Each row has a name. Each piece below is followed by the name of the row it came from, unless a question asks for something else. Each question is about the rows just above it. Places in a row count from 0.

[121 189  89  99 105 146  82 111] : E
[135 137 110 110 126  96 127 178] : F
[124 118  98  99 126  96  89 134] : D
[124 118  98  99 126  96 139 171] : Z
[124 118  98  99 126 119  89 134] : B
[131 124  76  75 115  76  49 133] : M
q: [124 118  98  99 126  96 139 171]
Z
Where do [124  76  75] appear?
M
One entry of E was changed: [120 189  89  99 105 146  82 111]. Where, and from what?
0, [121]
[110] with +1 step of 1 on every entry:
[111]
Changed M: [131 125  76  75 115  76  49 133]. Place and old value:
1, [124]

[117 123 169 125] -> S
[122 122 168 143] -> G
[115  99 170 129] -> L
[180 205 146 176] -> A
[204 146 168 143] -> W
[204 146 168] with +1 step of 1 on every entry:
[205 147 169]
Which row holds [122 122 168]?
G
Shift each entry of [123 169] by -1 times 1:
[122 168]
Where do [122 122] appear?
G
q: [122 168]
G
Where do [205 146] appear?
A

[ 81 103 140 106 142 156 137 121 106 109 162 123  79 141 117 111  92  63
  96 113 155 114  90  89 149 109 145 146] = Q
[143 133 138 126 135 104 188 131 104 148 128 135 133 102 100 155 132 120
 133 129 122 106 182 118 107 137 112 109] = N
[142 132 129 139 113 118 108 146 136 133 136 120 166 129 160 123 141 157
 135 140 130 125 132 140 111 152 114 122] = R
[113 112 130 144 126 126  81 100 138 134 120 127 105 148 136  95 126 135
 120 120 112 151 111 149 166 118 132 141] = U
[148 128 135 133 102 100 155 132 120] is in which row?
N
Move every entry of [103 140 106] by -1 step of 1.
[102 139 105]
The row with [138 126 135 104 188 131 104 148 128 135 133] is
N
One entry of R was changed: [142 132 129 139 113 118 108 146 136 133 136 120 166 129 160 123 141 157
 135 140 130 126 132 140 111 152 114 122]. Where, and from what?
21, [125]
[129 160 123] with -1 step of 1 on every entry:
[128 159 122]
One entry of R was changed: [142 132 129 139 113 118 108 146 135 133 136 120 166 129 160 123 141 157
 135 140 130 125 132 140 111 152 114 122]. Where, and from what?
8, [136]
The row with [149 109 145 146] is
Q

[111 139 157 112 142 136 173 142 112  79  88 166  72  80  84 131 122  73
 119 143 159 159  79 109 173  72  93 126 130  83  84 178 166 116 149  86
  80 145] = X
[111 139 157 112 142 136 173 142 112  79  88 166  72 152  84 131 122  73
 119 143 159 159  79 109 173  72  93 126 130  83 145  84  86 116 149 178
 166  80] = H
[ 79 108 173 153 171 169 127 171 153  66  62 114  78  95  63 167  70  76
 159 171 103 103  66  64 127  93  61 164 166 119  63 153 172  67 173 126
 114 172] = Y
The row with [111 139 157 112 142 136 173 142 112  79  88 166  72  80  84 131 122  73
 119 143 159 159  79 109 173  72  93 126 130  83  84 178 166 116 149  86
  80 145] is
X
[ 84 178 166 116 149  86  80 145] is in which row?
X
q: [111 139 157 112 142 136 173 142 112  79  88 166  72 152  84 131 122  73
 119 143 159 159  79 109 173  72  93 126 130  83 145  84  86 116 149 178
 166  80]
H
[80] with -1 step of 1 on every entry:
[79]

[ 90 169  54 112 134 123] = J
[101 129 155 170 127 156] = P
[ 90  54 112 169 124 123] = K
[135  80  83 111 119  93] = T
[ 90  54 112 169] is in which row?
K
[ 83 111 119] with +1 step of 1 on every entry:
[ 84 112 120]
Which row holds [112 169 124 123]?
K

[ 88 137 121 153] : lebo
[138 107 205 133] : Fumed
[ 88 137  99  79] : gat
[ 88 137  99  95] : sim
Where does [ 88 137  98  95] differ from sim, and what was there?
2, [99]
Move every entry of [138] by -1 step of 1.
[137]
Where does [138 107 206 133] differ from Fumed, and what was there?
2, [205]
One entry of lebo was changed: [ 88 137 121 154]. Where, and from what?
3, [153]
q: [137  99  95]
sim
Where does [ 87 137 121 153] differ from lebo, and what was there?
0, [88]
The row with [ 88 137 121 153] is
lebo

